Below is a small trained network, with its code and all its weights. Each question gives an input and a class and asks what happens when units are switched off, that is, made to give their printed mean instead of their output.

import numpy as np


def w(rows, s, z=0):
    codes = np.array(rows[::2]) - 128.0
    scale = np.full(codes.shape[1], s)
    scale[-1] = z or s
    return codes * scale


def f(y):
    return np.maximum(y, 0)


def log_softmax(a):
    a = a - a.max(-1, keepdims=True)
    return a - np.log(np.exp(a).sum(-1, keepdims=True))


def net(x, mask):
    res = np.array(x, float).reshape(1, 4) / 4 @ E
    y = f(res @ A[0][:, :-1].T + A[0][:, -1])
    res = res + np.where(mask, y, B[0][:, -1]) @ B[0][:, :-1]
    return log_softmax(res[-1] @ U[:, :-1].T + U[:, -1])


A, B = {}, {}
E = w([
[24,173,160,102,137,178,151,166,49,78,118],'x0',
[131,165,147,179,165,68,61,61,36,124,158],'x1',
[77,168,112,97,172,212,105,78,166,228,128],'x2',
[163,59,155,103,189,165,59,141,127,141,11],'x3',
],0.013)
A[0] = w([
[115,68,126,71,82,177,185,179,173,126,115,68],'N1',
[146,172,170,221,120,172,71,94,78,154,153,70],'N2',
[255,90,119,217,119,37,147,104,180,227,117,117],'N3',
[116,127,163,139,172,97,47,109,95,127,190,83],'N4',
[71,185,59,156,16,92,230,135,121,152,232,118],'N5',
[207,132,127,201,47,103,108,189,53,60,104,108],'N6',
[62,148,164,83,142,131,139,117,49,63,127,64],'N7',
[129,168,63,128,142,148,193,101,118,141,198,157],'N8',
[76,100,115,126,123,103,118,34,77,175,116,159],'N9',
[141,101,101,164,151,162,104,191,153,129,56,147],'N10',
[89,134,86,163,120,97,128,172,137,107,167,170],'N11',
[149,151,155,157,139,40,108,104,70,103,141,112],'N12',
[170,90,132,188,104,53,137,183,105,73,113,144],'N13',
[123,80,118,75,122,174,210,153,175,127,74,60],'N14',
[157,106,157,89,104,58,177,97,124,25,96,151],'N15',
[208,100,30,116,112,55,63,85,141,212,137,55],'N16',
[104,210,62,69,176,150,126,50,171,234,86,158],'N17',
[160,145,240,172,202,76,86,98,57,134,110,105],'N18',
[157,68,207,127,187,131,59,174,118,154,32,217],'N19',
[123,135,160,99,124,149,87,158,94,121,78,136],'N20',
[119,136,142,219,167,66,34,163,73,152,158,50],'N21',
[122,189,42,144,60,109,172,111,140,129,206,242],'N22',
[124,118,55,90,115,169,93,77,106,232,154,44],'N23',
[109,66,110,105,70,156,210,225,180,164,115,39],'N24',
[180,68,129,151,101,83,177,247,111,38,105,146],'N25',
[156,82,139,89,65,204,195,130,140,118,134,39],'N26',
[86,130,165,97,107,172,189,144,80,113,106,29],'N27',
[49,183,182,121,178,133,142,145,35,99,84,106],'N28',
[197,87,181,59,152,164,131,87,97,106,69,188],'N29',
[48,138,148,154,166,191,120,179,89,61,141,36],'N30',
[94,184,35,112,117,235,108,81,86,251,145,96],'N31',
[95,166,197,86,62,150,93,154,114,84,108,7],'N32',
],0.0078,0.0013)
B[0] = w([
[97,116,147,56,76,85,145,61,140,130,149,201],'N1',
[110,136,167,82,39,85,112,118,186,165,169,183],'N2',
[221,97,69,110,110,154,253,153,86,36,168,237],'N3',
[127,134,131,61,42,57,126,137,182,136,175,183],'N4',
[105,66,175,208,178,55,120,124,94,93,93,245],'N5',
[91,202,115,95,152,164,57,179,121,181,103,209],'N6',
[138,115,64,132,113,176,155,94,124,101,163,211],'N7',
[142,75,177,157,160,125,96,147,69,52,120,184],'N8',
[81,111,178,86,81,96,110,128,157,171,108,174],'N9',
[106,100,150,196,141,93,112,71,117,141,98,193],'N10',
[138,98,127,169,169,142,90,138,94,117,109,164],'N11',
[126,104,169,94,110,119,92,132,161,184,132,194],'N12',
[129,177,128,97,150,197,110,233,130,180,115,204],'N13',
[103,143,143,151,63,114,142,92,144,182,146,203],'N14',
[94,200,98,103,125,194,73,212,137,138,114,189],'N15',
[186,143,56,121,159,124,187,103,58,148,165,210],'N16',
[101,160,120,132,151,185,105,210,137,120,84,227],'N17',
[93,121,176,107,84,93,125,65,194,144,169,214],'N18',
[133,59,177,169,216,139,65,56,77,107,62,249],'N19',
[158,83,133,199,145,89,180,122,76,75,102,180],'N20',
[122,157,150,123,87,114,139,79,169,162,185,196],'N21',
[121,50,206,170,200,141,69,118,50,125,84,211],'N22',
[123,147,102,75,158,164,100,176,184,109,121,188],'N23',
[106,123,136,120,43,71,133,72,197,201,159,209],'N24',
[67,185,136,125,161,182,95,151,169,123,98,221],'N25',
[119,122,142,68,110,47,135,90,167,173,151,177],'N26',
[216,142,109,112,114,136,197,95,116,126,163,187],'N27',
[201,130,46,138,122,115,205,94,135,81,174,233],'N28',
[99,92,186,142,191,122,83,118,86,126,116,203],'N29',
[181,90,71,135,152,160,182,113,112,130,151,208],'N30',
[89,194,134,100,163,180,111,212,120,154,111,229],'N31',
[157,130,77,116,126,153,154,122,111,83,169,174],'N32',
],0.0068,0.015)
U = w([
[114,62,208,196,183,101,90,103,73,110,75,252],'0',
[97,226,119,86,138,201,90,229,150,150,92,167],'1',
[107,137,174,85,30,62,125,75,185,177,148,44],'2',
[212,112,6,117,122,157,195,111,94,89,143,63],'3',
],0.013,0.0012)

Each question gives the input, the list of numbers given to net, and the class t.
The units are the neurons (one row each of A and B). Each row of codes is followed by its name. A weight is (code - 128) times the scale printed after its matrix; where a second scale follows, it is the last column's (A, B and U).
mask holds one flag per neuron, in row order. A switched-off neuron (its flag False) gives its mean, the last column of its row in B, instead of its output. The means were averaged over made-up inputs and are rounded, as every weight is.
A unit's drop is (log p(t) with every unit on - log p(t) with that unit switched off) / (log p(t) with every unit on - log p(t) with every unit switched off).
The circuit of an input: a set's keep is (log p(t) with only the set's units on - log p(t) with every unit switched off) / (log p(t) with every unit on - log p(t) with every unit switched off). Starting from the 12 units with the biggest drops (on a tie, the unit counted first), units are removed one at a time, each time the one whose removal leaves the highest keep (on an exact tie, the one counted first), for as long as the keep stays at least 0.8.
circuit, biggest first: the units of the circuit, biggest drop first
top k neurons: the k neurons with the biggest drops, biggest first
drop when u is switched off: that unit's drop, to one decimal
input [-4,-3,-4,-4], class 0: circuit, biggest first	N22
input [-3,-5,3,-5], class 0: top 2 neurons	N22; N5
input [3,-6,1,6], class 0: top 2 neurons	N19; N29
input [-8,-1,-2,7], class 3: top 3 neurons	N3; N16; N5
input [5,-8,-6,-3], class 2: top 2 neurons	N24; N1
input [-1,8,8,-7], class 1: top 3 neurons	N31; N17; N23
input [-8,-2,1,-7], class 3: top 3 neurons	N3; N16; N19
input [3,7,-6,2], class 2: top 2 neurons	N18; N21
input [8,1,-8,-2], class 1: top 2 neurons	N6; N25
input [2,-7,-4,-7], class 0: top 2 neurons	N5; N22
input [5,-4,3,5], class 0: top 2 neurons	N3; N19
input [-3,7,8,1], class 1: top 2 neurons	N17; N31
input [-7,8,8,2], class 1: top 3 neurons	N17; N31; N23
input [-5,0,3,-3], class 3: circuit, biggest first	N3
input [8,5,-1,5], class 3: drop when N28 is switched off	0.2
input [-7,4,0,-7], class 0: drop when N8 is switched off	0.2
input [6,-1,5,-3], class 3: drop when N13 is switched off	0.1
